In the rows, 128 means zero.
Here are made-up objects, facts about them, and rows of numbers that follow some of those facts. Name the object behind each unnamed row.

Facts:
kliveplo: dasku 609; brorugo rustopal
draplenel: dasku 989; napluk tize,truklustol
zepi: dasku 269
tefur: dasku 377; brorugo tize; napluk sebak
natrek: dasku 96; napluk suror,plasas
mamus: dasku 554
rabam: dasku 597
trastes: dasku 377
brotebe: dasku 554; napluk febel,grudak,graflal
bovun: dasku 597
siti: dasku 597; brorugo briflos; napluk tadrekin
papur: dasku 597
nobugar: dasku 597
surusku: dasku 554; napluk musize,trezul
fulum: dasku 96; napluk febel,kidran,nobugar,grakimom,tadrekin
risuk: dasku 597
fomor: dasku 597; brorugo traklil
driti: dasku 96
selal: dasku 377; brorugo bretal
lere: dasku 96
grakimom: dasku 269; brorugo pluvus
drudru: dasku 377; brorugo graflal; napluk sinin,trefur,skogen
skogen: dasku 269; brorugo bovun
stiflefluk: dasku 989
stefla: dasku 554; napluk trezul
kesor: dasku 377
klene: dasku 609; brorugo zepi; napluk sebak,traklil
dradrel: dasku 554; brorugo fulum
kludam: dasku 989; napluk fleka,nodor
tredok: dasku 554; brorugo kludam
storom: dasku 609; brorugo klaten; napluk bifen,fomor,grudak
fizes: dasku 377; napluk briflos
bifen: dasku 377; brorugo druklun
flimok: dasku 989
klaten: dasku 609; brorugo drazan
trobrul: dasku 377; napluk trastes,kesor
febel: dasku 597; brorugo brigel
trezul: dasku 597
feras: dasku 597
nodor: dasku 554; brorugo tefur
temi: dasku 989; brorugo fledistun
plupur: dasku 989; brorugo bolil
sekle: dasku 989; napluk risuk,rustopal,skogen
tize: dasku 96; brorugo selal
vugubro: dasku 377; brorugo leki
druklun: dasku 597
gufan: dasku 554
griva: dasku 609; brorugo breskik
puba: dasku 554
biklu: dasku 597
stisa: dasku 597; napluk gutriflor
pake: dasku 597
brigel: dasku 96; brorugo bifen
klebri: dasku 96
pemoze: dasku 96; napluk draru,vezul
sigril: dasku 554; brorugo dogrizol
plasas: dasku 989
graflal: dasku 554
sebak: dasku 554; brorugo luzir
skarigri: dasku 377
letis: dasku 554; napluk dumaskon,trastes,driti
vokar: dasku 554; napluk zuzu
bibrin: dasku 597; napluk bosken,kledo,groku
dasum: dasku 377; napluk gutriflor
doskeka: dasku 269; napluk bupane,bovun
rustopal: dasku 554; brorugo surusku
gudo: dasku 269; brorugo drudru
luzir: dasku 377; napluk notaso
grudak: dasku 96
klidredis: dasku 96; brorugo begres
faveko: dasku 597; napluk papur,lere,bomis
troror: dasku 554; napluk bovun,sinin
truklustol: dasku 989; brorugo nodor
bribal: dasku 96; napluk zaska
kestim: dasku 554
nogiplar: dasku 609; napluk temi
bamem: dasku 96; napluk dradrel,feras,grudak
stegrulok: dasku 377; napluk kestim,klebri
zuzu: dasku 554
mapesi: dasku 609
drabruplus: dasku 597; napluk biklu,dumos
klomo: dasku 609
tadrekin: dasku 96
fleka: dasku 989
bretal: dasku 269; brorugo storom
rekek: dasku 554; brorugo vugubro
miga: dasku 609
leki: dasku 554; brorugo trastes
suror: dasku 989
tradutir: dasku 269; brorugo rozil
draru: dasku 609
gutriflor: dasku 554
groku: dasku 377
trefur: dasku 96; brorugo draru
nonobrus: dasku 269
laklivis: dasku 96; napluk bifen,tize
bomis: dasku 554; brorugo vokar
dratril: dasku 96; napluk tradutir,kledo,flimok,mogelon,draski
pitrul: dasku 597
briflos: dasku 989; brorugo kliges
stigre: dasku 554
guzu: dasku 597; napluk feras,tradutir,sebak,sinin,stiflefluk
kigrol: dasku 554; napluk zepi,dumaskon,klebri
dumaskon: dasku 554
musize: dasku 597
romos: dasku 96
flaplem: dasku 554
draski: dasku 609
pliklin: dasku 269; napluk suror,rustopal
drazan: dasku 597; napluk briflos,temi
vezul: dasku 554
rigril: dasku 597; napluk zepi,klidredis,briflos,gudo,biklu,draski,stiflefluk
bolil: dasku 377; brorugo tredok
begres: dasku 554; brorugo taklon; napluk flimok
bupane: dasku 597
drezo: dasku 597; brorugo sigril
lomus: dasku 609; napluk sebak,rekek
mogelon: dasku 597; brorugo kesor
dumos: dasku 554
lafor: dasku 597
zaska: dasku 377
sinin: dasku 609
sesuve: dasku 554; napluk pake,druklun,biklu
drituflos: dasku 269
nodrim: dasku 554; napluk romos
drunen: dasku 554; brorugo bomis; napluk groku
kidran: dasku 377; brorugo bridrik
kliges: dasku 554; brorugo klidredis; napluk bosken,nonobrus
plaru: dasku 377; brorugo drunen
pluvus: dasku 96; brorugo plaru; napluk tize,truva,notaso
breskik: dasku 96; brorugo rekek; napluk kliveplo,klivo
klivo: dasku 597
dogrizol: dasku 554; brorugo drituflos; napluk taklon,rustopal
bosken: dasku 377; brorugo klebri
truva: dasku 554
traklil: dasku 269; brorugo dumaskon
fledistun: dasku 377; brorugo mapesi
druplu: dasku 609; brorugo sebak
kledo: dasku 597; brorugo kigrol
taklon: dasku 377; brorugo plasas
klobo: dasku 96; napluk stigre
bridrik: dasku 96; brorugo bamem; napluk flaplem
rozil: dasku 96; brorugo klobo
notaso: dasku 377

Named rows:
nonobrus: [140 127 148 129 138 127 135 137 130 139 132 121 142 105 136 109 133 121
 132 126 128 137 141 134 137 122 128 131]
lafor: [121 128 113 131 125 123 128 134 127 124 125 122 123 139 127 142 126 135
 127 126 126 130 121 112 122 136 140 125]
tize: [150 157 134 106 119 135 140 106 190  98 115 192 203 142  65 132 135 179
 121 167 156  96  92 138 164 134  97 150]
taklon: [128 134 153 164 141 145 125 119 111 143 167 139 111 129 153 140  81 125
 120 103 108 138 143 124 138 140 121 115]
dumos: [121 129 128 134 143 139 132 135 118 130 124 126 125 129 126 130 133 133
 131 130 126 130 124 126 135 126 123 127]
nobugar: [120 136 119 137 133 130 133 140 122 131 124 124 124 135 126 140 129 143
 132 124 129 130 119 106 131 136 140 128]
kludam: [134 110 146 132 142 122 121 128 148 120 122 122 118 132 131 166 144  89
 138 106 139 125 127 133 118 119 129 133]
tredok: [121 122 123 130 135 133 127 129 121 125 125 122 120 134 130 132 131 123
 127 129 123 131 127 130 126 126 124 123]
pliklin: [142 115 137 119 122 113 126 125 140 127 134 118 140 115 139 112 127 106
 124 128 123 136 144 144 121 123 128 126]
kestim: [121 129 128 134 143 139 133 135 119 130 125 126 125 129 126 130 133 133
 131 129 126 130 124 126 135 126 123 127]
stefla: [118 117 117 115 127 125 119 118 132 120 137 123 125 135 131 139 135 119
 126 132 118 134 126 134 115 122 122 120]
skarigri: [134 134 137 127 122 132 119 112 122 131 134 133 117 129 127 122 122 129
 130 124 134 123 134 132 125 129 126 129]
kigrol: [120 118 135 132 128 131 126 125 155 122 126 110 111 151 125 146 142 107
 121 118 130 123 134 134 121 123 122 125]
klobo: [131 103 145 146 119 138 125 112 131  81 140 125 116 141 131 152 144 106
 119  85 169 115 133 131 104 123 124 145]
leki: [122 120 124 130 137 134 127 131 119 128 126 115 111 134 132 133 133 118
 127 127 125 134 131 126 123 127 124 122]
temi: [126 126 112 125 137 130 134 139  94 130 125 139 136 106 138 114 119 137
 133 141 116 137 123 128 132 127 125 124]
bovun: [119 135 135 145 135 136 135 140 149 134 124 112 112 147 122 154 143 133
 130 111 138 125 125 105 133 133 139 131]
mogelon: [121 134 102 129 132 124 130 138  93 126 124 134 134 122 130 127 114 153
 133 137 120 138 114 108 128 139 141 123]
lere: [124 156 123 131 124 131 109 134 115 147 124 133 121 130 119 118 137 150
 126  95 131 141 132 117 146 125  88 114]
druplu: [144 117 119 117 123 107 136 144 115 133 131 131 153  86 154 100 115 121
 134 139 113 143 139 131 126 128 136 126]
bomis: [119 144 118 134 136 132 115 148 115 146 117 116 116 129 129 123 146 141
 130  95 122 147 137 113 145 123  88 108]

Name these rows:
No name comes twice in this set of rows, the named rows included.
[185 136 133  99 158 135 145 113 194  74 101 195 211 126  61 164 133 167
 132 179 167 112  85 119 166 146  80 140] => nodor
[133 132 137 129 124 133 117 114 113 134 136 127 106 127 134 121 119 124
 130 120 132 128 138 129 121 129 127 125] => plaru
[118 129 126  98 120 128 104  97 132 130 168 132 119 128 129 149 142 126
 136 132 122 145 122 127 107 120 122 122] => bribal
[125 140 152 141 135 145 128 124 140 140 133 122 104 142 118 141 141 126
 126 112 146 122 131 124 135 126 124 135] => klebri
[124 134 136 141 139 141 124 126  99 142 138 123  96 127 135 128 120 126
 127 117 132 138 134 120 126 131 126 125] => klidredis
[131 137 105 114 123  91 101 127 139 148  97 123 118 153 117 153 110 110
 128 126 107 135 120 125 122 137 133 108] => stisa
[ 76 156 131 125  77 107 125 118 210 111 109 168 219 181  81 146 164 155
 128 113 121  63  85 171 145  99 164 169] => drazan
[144 143 128 109 120  99  91 106 134 154 107 134 112 143 118 132 106 104
 131 124 115 126 132 144 124 130 119 111] => dasum
[142 118 153 134 125 119 141 146 170 142 131 108 130 111 145 128 145 101
 131 113 132 130 149 128 131 121 134 133] => mapesi
[118 153 107 134 124 122 117 150 124 143 116 124 129 134 123 133 139 157
 130  94 123 144 127  98 145 133 104 111] => papur
[122 127  95 124 124 117 125 133  95 122 125 132 131 126 134 129 110 144
 129 137 116 139 117 112 119 139 142 121] => drezo
[144 127 169 137 146 127 155 148 171 169 122 109 121 112 136 129 130  99
 137 150 125 121 141 131 143 127 162 141] => draru

The same objects again, as new rows of numbers:
Known rows:
graflal: [129 114 135 116 111 108 147  69 172 126 125 130 136 118 135 111 143 146
 125 135 125 142 123 101 136 134  87 120 118]
sesuve: [140 129 132 116 136 125  90 127 122 112 150 121 116 115 117 116 109 130
 124 113 137 115 135 131 124 142  79 133 143]
nogiplar: [106 141 142 127 154 125 103 156 105 107 157 111 124 128 120 126  87 122
 125  91 143 149 133 154 104 114 115 111 120]
kigrol: [147 147 127 120 121 114 119 112 120 108 155 123 134 116 127 114 107 117
 113 119 115 128 143 125 110 146  69 113 138]
natrek: [142 156 131 122 129 141 121 127 117 116 146 129 119 109 130 144 128 122
 118 116 127 106 150 134 119 139 108 120 161]
brigel: [127 131 123 125 114 129 130 104 150 128 127 137 112 127 143 130 149 119
 131 130 133 122 140 102 130 127 153 126 110]
sigril: [141 106 113 121 123 115 120 109 139 136 129 126 112 138 125 110 159 140
 136 139 138 126 124 111 125 140 119 139 134]
bibrin: [127 134 144 126 125 133 110 142 127 122 137 114 135 100 101 138 113 148
 127 113 116 116 135 150 133 126  72 119 147]
lere: [120 124 117 132 137 121 112  87 158 129 114 137 110 129 150 122 140 166
 132 129 142 124 131 109 130 114 137 133 142]
truklustol: [ 62 196 170 210 185 134 155 125  83 103  96 115 115 135 142 141 192  80
 148 195 162 129 124 209 175 100 145 183 181]
klivo: [118 114 122 134 116 125 136 125 141 133 122 124 127 132 124 126 130 131
 138 129 122 130 114 118 139 119 128 130 101]
tefur: [100 216 184 209 216 106  88 120  12 111 120 136 146  91  99 107  84  93
 147 221 119 159 143 185 159 151 144 175 199]
rabam: [123 105 138 128 118 117 143 130 150 142 126 112 121 128 114 130 166 141
 139 140 121 132 132 120 123 124 119 127 103]
kesor: [123 121 131 132 131 105 146 103 138 133 110 146 150 132 153 112 124 112
 110 129 127 146 135 118 117 120 130 122  94]
pluvus: [153 144 134 110 121 134 105 133 134 138 123 125 111  99 128 150 146 146
 109 112 129  72 171 131 119 136  83 124 153]
kliges: [162 142  92 109 106 150  94 140 104 112 156 140 132 137 121 133  93  98
 100  96 123 101 130 121 131 150 123 136 113]
stigre: [141 118 106 117 114 131 140 114 141 120 134 138 132 147 127 117 139 122
 129 138 132 134 114 116 137 142 130 134 128]
troror: [154 136 131 113 128 132 100 131 104 122 146 126 130 108 105 127 115 123
 121 130 120 115 140 128 123 160  97 134 150]
klidredis: [121 117 118 106 111 122 133  98 166 129 139 132 109 137 129 141 156 140
 120 115 130 138 135 103 121 134 158 114 115]
trobrul: [140 135 139 113 145 130 117 150  97 128 134 136 144 128 119 129 111 123
 104 111 129 121 147 155 111 133 108 121 140]
plupur: [101 112 127 122 133 131 116 137 147 146 107 125 105 135 132 155 149 174
 129 121 145 121 117 143 121 110 168 145 141]

Rows to name:
No name comes twice in this set of rows, the named rows included.
[103 137 110 125 110  98 143  84 165 135 114 136 137 129 175 141 114 155
 106 110 105 137 119 103 115 109 138 110 112] => plasas
[138 152 139 135 128 119  86 150  80 135 149 124 126  94  85 137  75 145
 134 144  85 132 137 119 125 156 135 127 139] => guzu
[125 154 151 129 145 136  73 169  58 145 136 129 127 102  74 153  77 157
 126 147  98 138 142 128 126 162 183 140 150] => klene
[ 79 113 154 109 147 133 114 139 159 119 135 105  94 129 119 142 140 159
 147 101 164 157 118 144 115 105 161 128 119] => temi
[122 134 117 140 152 119  82 149 113 107 164 107 112 125 118 117  84 147
 135  98 135 139 120 149 110 111 105 116 139] => rigril
[143 133 133 121 159 118 109 170  65  97 185 115 118 156 120 122  97  65
 112  95 142 163 144 156  72 139 142 112 104] => fizes
[141 106 122 106 122 142 125 122 139 133 128 128 116 144 105 130 162 138
 137 139 150 126 120 124 143 147 142 149 124] => dradrel
[133 130 114  99 112 166  90 174 115 126 140 129 128 130  89 160  95 136
 115  91 125 100 122 148 144 132 131 134 115] => siti
[134 120 128 122 110 105 134  85 165 124 127 128 137 121 150 108 129 118
 128 136 127 141 123 101 133 132  98 127  96] => dumaskon
[128 163 137 128 131 112 136 135 112 119 135 120 139 106 155 147 100 126
 110 112  98 120 148 128  98 124 105 107 149] => kludam

The same objects again, as new rows of numbers:
Named rows:
selal: [193 106  72 101 160 138  78 114 153 110 142 155 129 161  90 120 122 136
 129 125  70  63  97 142 131 112 120 165  90 137 143 159  91 164 158 157
 119 136  92 128 128  94 131 112]
febel: [124 144 144 122 139 131 134 121 140 123 122 125 131 123 143 122 117 138
 137 132 160 116 126 123 142 125 134 123 131 115 134 123 133 136 144 124
 118 131 139 138 126 125 147 136]
brigel: [118 133 132 132 121 124 134 122 115 124 123 128 130 127 128 130 127 128
 129 128 138 128 131 127 129 130 136 127 129 127 131 131 125 125 130 129
 128 123 132 129 129 129 122 134]
tradutir: [124 142 141 125 127 129 140 125 135 121 127 127 131 125 140 126 114 130
 133 133 155 113 129 122 152 129 137 122 132 121 133 126 129 139 149 131
 120 127 135 135 121 116 134 131]
miga: [134 124 124 128 124 129 128 118 131 129 115 131 130 126 134 127 125 124
 134 126 132 129 129 120 118 122 134 125 125 122 130 119 131 132 127 126
 129 129 134 124 128 137 134 134]
pliklin: [120 122 154 124 126 123 125 138 137 146 162 140 127 113 142 134 129 148
 137 132 121 148 118 111 120 139 112 141 148 146 109 132 117 110 136 142
 121 140 147 118 129 126 126 123]
risuk: [129 130 136 126 132 129 124 115 126 130 126 131 129 123 133 127 124 134
 132 122 140 129 124 119 117 126 132 136 128 124 129 128 128 124 127 126
 132 137 136 126 133 141 135 136]
truva: [119 130 125 137 122 127 130 126 133 126 112 130 127 125 132 124 130 123
 140 129 125 125 132 134 129 128 135 124 126 122 132 129 127 137 126 127
 128 121 132 125 126 133 123 134]
drituflos: [124 119 123 139 117 125 124 116 105 130 118 130 128 128 116 132 137 118
 125 119 116 143 134 127 106 128 134 134 126 128 128 129 127 116 107 123
 143 127 127 121 133 151 113 135]
grudak: [122 135 131 132 125 124 130 122 122 126 118 128 129 129 125 127 134 129
 134 129 133 123 135 135 130 129 132 126 127 131 132 133 124 127 128 130
 123 122 129 132 130 131 121 135]
faveko: [133 129 137 121 141 129 125 132 132 134 137 122 129 127 129 127 132 136
 124 128 133 137 129 126 123 126 117 127 133 130 122 123 134 120 122 121
 125 134 127 133 131 134 136 126]
dumaskon: [119 115 116 141 113 126 126 123 112 131 117 131 126 125 121 131 135 117
 126 121 108 144 131 129 107 128 134 132 126 126 128 129 128 122 106 124
 144 124 127 116 131 146 113 132]
rabam: [130 131 132 126 133 130 125 115 125 127 122 128 130 127 129 126 125 130
 129 123 140 127 127 123 119 124 133 132 126 121 132 126 131 126 125 123
 133 133 131 129 132 141 136 136]
breskik: [113 134 141 128 126 122 139 142 122 133 140 121 130 126 132 129 134 133
 124 135 138 141 137 129 135 135 121 119 137 135 122 125 131 116 129 126
 122 122 131 133 128 122 124 125]
klebri: [121 120 122 138 118 123 125 119 100 128 122 129 129 130 114 132 137 121
 122 122 117 140 133 130 107 129 133 135 124 133 129 133 123 114 110 127
 139 124 124 122 135 143 111 133]
stegrulok: [122 127 129 128 128 126 133 144 131 131 138 123 125 129 130 131 133 131
 121 134 122 137 128 133 131 133 119 122 133 136 122 128 130 120 126 129
 124 125 128 129 129 117 130 120]
kestim: [119 126 124 134 119 128 132 126 128 125 120 130 128 125 132 127 125 123
 133 128 125 128 127 127 130 128 137 127 128 121 131 128 128 136 128 129
 132 124 132 123 125 128 123 131]
pake: [130 130 132 127 134 130 125 115 124 127 122 128 129 127 129 126 124 131
 128 122 140 127 128 123 119 123 133 132 125 121 133 126 131 125 125 122
 133 133 131 129 132 140 136 135]
dradrel: [117 139 134 129 123 130 139 131 143 121 120 128 128 123 144 124 117 129
 140 136 145 115 126 126 152 128 139 120 131 118 134 126 129 146 147 131
 119 123 139 131 120 114 134 131]
draplenel: [124 141 140 135 145 124 125 138 148 132 114 119 124 127 122 122 149 132
 143 132 120 126 143 155 136 133 111 117 129 136 125 130 131 118 117 119
 110 118 125 139 132 136 127 128]
mapesi: [136 114 117 134 118 127 122 115 115 134 112 131 129 126 122 129 136 117
 129 117 115 144 133 122  96 122 132 130 121 126 126 120 131 119 105 122
 142 129 128 117 134 156 123 136]

Which object is each row?
No name comes twice in this set of rows, the named rows included.
[125 128 134 125 129 126 134 140 121 132 144 124 129 132 126 130 133 131
 118 133 128 135 133 131 134 132 117 124 135 139 122 127 129 118 130 129
 123 126 124 132 128 118 123 119] => dratril
[154 134 126 129 101 138 141 132 133 133 125 126 128 123 122 133 116  92
 122 111 150 113 139 121 150 141 133 125 119 142 119 123 137 146 127 129
 153 137  95 135 115 142 111 127] => sebak
[130 125 135 122 143 132 129 134 128 134 144 122 127 130 129 127 129 136
 116 131 132 136 132 128 121 124 113 127 133 129 124 122 138 115 124 119
 126 131 127 131 132 130 139 120] => drabruplus
[114 146 144 129 131 128 136 127 136 117 122 125 127 122 139 127 115 134
 133 134 155 113 124 126 154 134 139 124 131 117 135 129 130 133 147 130
 118 127 140 135 123 114 138 132] => plupur
[120 135 127 137 125 125 129 125 135 126 106 126 126 126 128 124 137 126
 141 129 128 122 134 142 129 130 132 122 123 129 134 132 126 130 123 127
 121 118 130 130 131 134 126 136] => notaso
[113 121 142 133 112 125 129 128 134 137 139 142 126 111 145 131 122 136
 144 128 123 139 117 111 120 136 133 139 138 132 121 133 117 126 134 140
 130 134 148 113 128 131 124 132] => rustopal
[128 112 121 126 136 139 142 134 124 135 145 128 124 134 132 127 120 126
 105 141 122 137 142 129 117 117 111 121 130 124 130 113 143 112 130 120
 125 118 130 124 131 119 144 110] => nogiplar
[125 141 139 133 142 121 127 138 145 136 113 118 127 131 123 121 154 133
 146 137 121 126 149 158 133 131 110 111 129 144 124 130 127 122 122 123
 103 112 123 142 132 134 121 130] => laklivis
[125 127 139 127 120 126 133 145 134 138 146 128 125 120 133 133 129 131
 127 129 128 140 125 123 132 140 118 128 136 144 115 130 127 118 129 135
 128 132 129 125 128 122 126 121] => drudru
[118 140 139 126 130 130 140 124 132 119 126 129 130 126 141 125 113 132
 132 137 153 114 129 124 150 127 137 123 133 117 136 126 129 138 150 131
 118 124 139 134 123 114 136 131] => gudo
[124 133 132 134 126 130 130 121 121 122 123 127 126 125 123 131 121 123
 123 124 137 122 129 127 134 133 135 134 125 124 133 131 131 122 127 127
 135 129 127 129 128 131 127 130] => stiflefluk

The same objects again, as new rows of numbers:
Some objects and their rows:
pliklin: [ 97 121 137  63 162 162 147  43 126 141 146 128 123 111 107 134 125 148
  98 113 184 169 142 138 144 107 118 127 158 108 126  57 129 145 147 127]
vugubro: [ 51 162 149  59 111 249 128  30 139  99  91 145  85 119  81  82  87 172
  76  56 172 112 155 142 191 163  47  91 103 134 116 132 129  80 127 170]
nobugar: [110 131 132  84 156 151 139 102 117 121 126 151  85 117 122 120 139 125
  87 129 178 147 157 123 134 123 138 144 142 116 102  90 131 118 133 135]
klivo: [108 131 133  83 157 150 139 101 118 121 126 151  85 117 121 119 140 125
  86 130 176 148 157 122 134 124 139 144 143 117 102  89 131 117 133 136]
troror: [103 124 133  74 172 130 136  94 112 117 131 141 103 109 132 140 126 153
  82 114 154 151 143 136 135 110 147 128 140 114 124 108 132 145 138 130]
laklivis: [ 93 133 137  76 172 127 118 119 119 132 148 136  75 124 133 137 139 128
  65 116 150 159 151 101 144  94  86 158 123 115 157 165 134 118 142 143]
temi: [ 76 148 125  98 142 110 148 101 132 131  72 156 120 130 106 122 142 135
  59 154 170 142 156 119 153 146 151 129 132 125  97  89 131 138 150 136]
stigre: [111 130 133  90 159 152 124 113 113 120 122 153  85 115 121 129 139 137
  83 120 164 144 146 126 134 125 154 139 136 103 104 101 132 128 132 133]
musize: [109 130 133  84 156 151 140 100 117 120 127 151  86 117 123 118 139 125
  85 129 177 148 155 122 134 122 137 143 143 117 102  89 131 118 133 135]
kliveplo: [104 142 138  91 144 129 112 122 146 139  85 144 119 126 118 111 129 139
  93 140 150 137 170 121 154 125 112 117 148 133  90 108 130 108 137 129]
taklon: [146 135 132 102 150 117  70  99 127 195  85 140 136 127  81 106  87 161
  78 181 164 137 156 104 157 117 153 139 141 126 104  91 127 115 143 169]
notaso: [126 130 130  94 159 161 125 119 131 135 134 141  71 119 127 124 135 132
  84 120 162 148 150 113 154 111  90 155 124 104 126 136 130 110 130 156]
skogen: [ 97 142 134  90 144 133 132  78 128 142 102 142 114 117  86 126 129 145
  86 130 184 151 162 134 152 125 123 133 147 124 105  82 130 117 141 135]
sekle: [ 90 126 138  62 162 141 139  47 120 136 142 132 122 113 107 144 131 152
  94 113 175 165 144 136 134 112 133 124 158 103 121  64 131 148 147 123]
zaska: [135 126 126  96 158 175 144 109 133 132 119 144  83 114 128 118 128 136
  93 124 167 144 146 126 152 116 109 142 131 104 109 108 129 119 128 156]
traklil: [ 97 148 128  99 145 106 136  85 126 134  82 147 112 119  86 127 126 147
  77 137 176 144 174 138 151 126 125 137 143 137 101 110 130 108 136 141]
bosken: [120 137 129 103 149 155 130 119 138 148  93 143 102 114 108 114 121 145
  88 125 165 140 153 130 168 116 104 132 129 119 112 114 129 117 134 152]
tredok: [ 94 148 137 103 148 122 100 122 122 135  86 152 110 118  92 124 127 150
  73 124 162 137 158 132 158 130 141 124 132 124 104 107 133 124 138 127]
selal: [ 84 116 115 120 130 130 174 212 153 189  79 140 138  83 108 157 136 186
 113 107 175 146 145 168 185 113 119 143 126 125 111 154 127  98 162 138]
drezo: [ 92 147 136  96 146 123 119 111 125 136  92 149 109 119  95 113 129 138
  78 135 174 143 168 129 156 126 131 131 140 137 102  98 132 114 140 130]
siti: [ 87 142 139  78 159  97 117 104 119 154  94 142 128 120 103 115 112 143
  68 146 158 147 163 116 151 107 136 128 141 147 126 104 133 127 151 134]

Name these rows:
No name comes twice in this set of rows, the named rows included.
[113 135 132  81 155 123 122  72 112 139 119 150 102 125 104 131 135 135
  81 148 172 150 155 112 120 126 164 146 151 104  99  78 131 120 140 143] => plasas
[109 147 135 109 147 134 107 127 140 151  95 140  98 122  98 117 124 145
  76 126 162 142 161 121 177 114  81 139 122 126 124 143 130 107 135 150] => bifen
[ 97 127 134  69 166 137 153  95 117 123 130 144  96 115 134 123 132 129
  80 124 164 152 153 122 134 108 129 136 141 125 123  99 132 131 140 132] => faveko
[103 157 133 111 149 101 130  98 133 134  78 147 106 124  85 120 144 122
  76 137 177 150 173 131 160 115 108 132 143 131 105  93 132 124 132 128] => grakimom
[119 125 133  81 156 154 135 112 141 119 114 147  96 126 147 114 140 128
  98 141 152 142 158 116 135 125 122 129 149 113  87  97 129 117 132 135] => draski
[107 121 135  73 167 160 141  81 124 134 138 135 107 111 125 129 124 147
  91 114 166 156 140 131 146 106 120 128 143 108 128  89 130 142 141 135] => natrek
[ 97 149 123  99 145  69 104  92 125 174  51 159 150 146  90 110 112 144
  38 215 162 136 157  88 144 151 201 135 136 138  91  72 130 140 162 156] => briflos
[ 34 166 152  55 116 210 109  28 118  78  90 153  89 117  72  99  92 180
  66  55 166 110 161 150 170 175  95  88 111 139 108 136 131  88 128 149] => rekek
[ 95 148 130  97 144 114 136  89 126 137  87 146 112 119  88 124 129 142
  78 136 177 145 169 135 153 125 124 135 141 132 104 103 130 112 138 141] => tradutir
[105 129 129  84 157 151 149 103 121 118 121 152  90 119 130 117 140 124
  81 136 176 147 153 120 137 128 143 141 140 119 103  85 131 126 137 135] => biklu
[155 176 136 165 173  79 106 144 159 115  43 141  99 132  93 111 162  94
  77 144 161 154 183 142 203  86  49 117 139 134 107  94 133 167 105 105] => plaru

